Below is a small trained network, with its code and all its weights. Each question gives an input and a class and asks what happens when units are switched off, that is, made to give their printed mean instead of their output.

import numpy as np


def w(rows, s, z=0):
    codes = np.array(rows[::2]) - 128.0
    scale = np.full(codes.shape[1], s)
    scale[-1] = z or s
    return codes * scale


def f(y):
    return y / 2 * (1 + np.tanh(0.7978845608 * (y + 0.044715 * y**3)))


def log_softmax(a):
    a = a - a.max(-1, keepdims=True)
    return a - np.log(np.exp(a).sum(-1, keepdims=True))


def net(x, mask):
    res = np.array(x, float).reshape(1, 8) / 4 @ E
    y = f(res @ A[0][:, :-1].T + A[0][:, -1])
    res = res + np.where(mask, y, B[0][:, -1]) @ B[0][:, :-1]
    return log_softmax(res[-1] @ U[:, :-1].T + U[:, -1])


A, B = {}, {}
E = w([
[140,130,99,100,177,99,152,74,130,45,91],'x0',
[76,209,114,165,169,29,185,173,150,165,215],'x1',
[150,42,157,1,159,129,70,145,114,114,163],'x2',
[172,163,119,140,110,117,186,146,195,168,33],'x3',
[116,100,117,164,41,170,162,205,193,223,77],'x4',
[119,191,14,46,150,90,166,105,167,65,179],'x5',
[65,59,164,109,65,99,154,182,68,165,147],'x6',
[195,108,148,65,141,78,158,153,164,136,121],'x7',
],0.0072)
A[0] = w([
[90,244,77,255,114,115,184,129,163,170,143,189],'N0',
[139,133,146,192,108,149,138,142,146,176,49,142],'N1',
[157,110,83,124,124,177,104,96,119,84,70,5],'N2',
[111,113,191,183,104,113,96,156,72,182,183,76],'N3',
[155,172,153,128,163,116,120,129,122,134,167,143],'N4',
[124,146,63,88,121,144,155,90,140,105,15,135],'N5',
[82,218,83,228,127,117,159,134,144,139,148,186],'N6',
[161,118,135,58,159,158,88,174,201,176,164,111],'N7',
[138,156,142,148,176,126,100,106,122,97,144,28],'N8',
[139,132,154,186,82,146,130,142,143,173,48,141],'N9',
[144,126,145,211,112,142,149,139,170,194,32,173],'N10',
[99,150,131,121,111,59,201,209,151,182,167,197],'N11',
[122,136,142,133,112,118,122,132,135,115,112,105],'N12',
[112,123,146,126,130,130,136,127,115,126,126,169],'N13',
[152,130,156,209,84,148,156,154,164,190,36,151],'N14',
[121,172,121,141,185,111,127,116,138,91,146,167],'N15',
[93,122,130,105,106,57,168,195,152,188,165,166],'N16',
[46,60,145,171,60,185,83,157,73,180,174,151],'N17',
[147,181,155,152,200,123,104,93,120,92,140,50],'N18',
],0.0083,0.0032)
B[0] = w([
[196,67,82,99,118,173,2,171,175,63,75,249],'N0',
[127,152,166,117,86,169,130,159,124,168,164,201],'N1',
[133,164,129,59,96,108,186,180,173,145,184,162],'N2',
[170,191,126,50,109,158,146,149,193,136,150,185],'N3',
[129,116,100,146,166,95,122,83,128,111,97,147],'N4',
[164,165,93,67,103,134,139,190,197,115,166,189],'N5',
[189,94,63,99,140,147,45,134,177,53,74,218],'N6',
[179,196,84,73,137,138,88,101,162,133,89,161],'N7',
[91,130,124,155,144,98,135,92,99,155,113,147],'N8',
[111,135,187,120,80,168,120,152,119,180,151,204],'N9',
[108,144,183,117,73,192,116,189,111,188,183,225],'N10',
[135,201,126,43,125,102,184,114,160,169,167,192],'N11',
[130,135,118,127,118,134,131,131,124,139,137,127],'N12',
[138,136,127,138,123,140,119,108,122,139,109,137],'N13',
[85,69,220,166,14,227,80,214,82,192,180,229],'N14',
[130,150,106,132,178,96,112,79,101,145,99,176],'N15',
[126,196,133,79,144,102,191,93,122,168,162,177],'N16',
[138,201,210,86,59,203,90,163,114,244,161,225],'N17',
[86,137,128,154,193,93,155,62,84,153,100,168],'N18',
],0.0083,0.012)
U = w([
[104,116,254,154,64,183,108,163,95,182,139,158],'0',
[206,129,68,91,130,130,91,139,178,100,107,196],'1',
[116,87,109,139,86,106,223,187,184,90,146,2],'2',
[70,88,107,235,196,59,122,75,52,85,99,148],'3',
[98,180,148,102,147,69,245,98,118,178,150,70],'4',
],0.0092,0.0051)

Each question gives the input, the list of numbers given to net, and the class t.
The units are the neurons (one row each of A and B). Each row of codes is followed by its name. A weight is (code - 128) times the scale printed after its matrix; where a second scale follows, it is the last column's (A, B and U).
mask holds one flag per neuron, in row order. A switched-off neuron (its flag False) gives its mean, the last column of its row in B, instead of its output. The means were averaged over made-up inputs and are rounded, as every weight is.
A unit's drop is (log p(t) with every unit on - log p(t) with that unit switched off) / (log p(t) with every unit on - log p(t) with every unit switched off).
The circuit of an input: a set's keep is (log p(t) with only the set's units on - log p(t) with every unit switched off) / (log p(t) with every unit on - log p(t) with every unit switched off). Starting from the 12 units with the biggest drops (on a tie, the unit counted first), units are removed one at a time, each time the one whose removal leaves the highest keep (on an exact tie, the one counted first), for as long as the keep stays at least 0.8.
circuit, biggest first: the units of the circuit, biggest drop first
k most important neurons: the k neurons with the biggest drops, biggest first
drop of u: that unit's drop, to one decimal
input [4,-6,8,1,-3,-3,-3,-8], class 1: circuit, biggest first -> (N14)
input [7,-5,-7,-7,-5,8,-7,6], class 4: circuit, biggest first -> (N0; N18)
input [3,1,-7,3,-8,1,-3,-8], class 1: 2 most important neurons -> (N0; N6)
input [-4,3,6,1,3,2,-3,3], class 4: 2 most important neurons -> (N0; N6)
input [6,-8,1,-6,-4,7,-8,-6], class 4: 2 most important neurons -> (N0; N2)
input [7,-2,8,8,-6,-2,-3,-8], class 4: 2 most important neurons -> (N0; N6)
input [1,8,0,-7,4,-2,5,-7], class 1: 2 most important neurons -> (N14; N6)
input [5,-4,-1,-8,2,5,-4,-4], class 3: 2 most important neurons -> (N0; N17)
input [7,8,1,2,1,6,4,8], class 4: 2 most important neurons -> (N16; N11)
input [6,-4,8,-1,-3,-7,-6,-2], class 1: 2 most important neurons -> (N2; N14)
input [7,1,3,5,-2,-4,-5,-7], class 1: 2 most important neurons -> (N5; N14)
input [-1,7,-3,-4,-2,6,7,0], class 1: drop of N6 -> 0.2
input [1,-7,7,-1,-7,5,4,-4], class 1: drop of N14 -> 0.7
input [5,1,1,-3,-2,7,-6,-2], class 3: most important neuron -> (N18)
input [3,5,-1,-3,-2,3,-6,-6], class 3: drop of N18 -> 0.3
input [0,0,4,-2,6,5,8,-1], class 4: drop of N14 -> 0.2
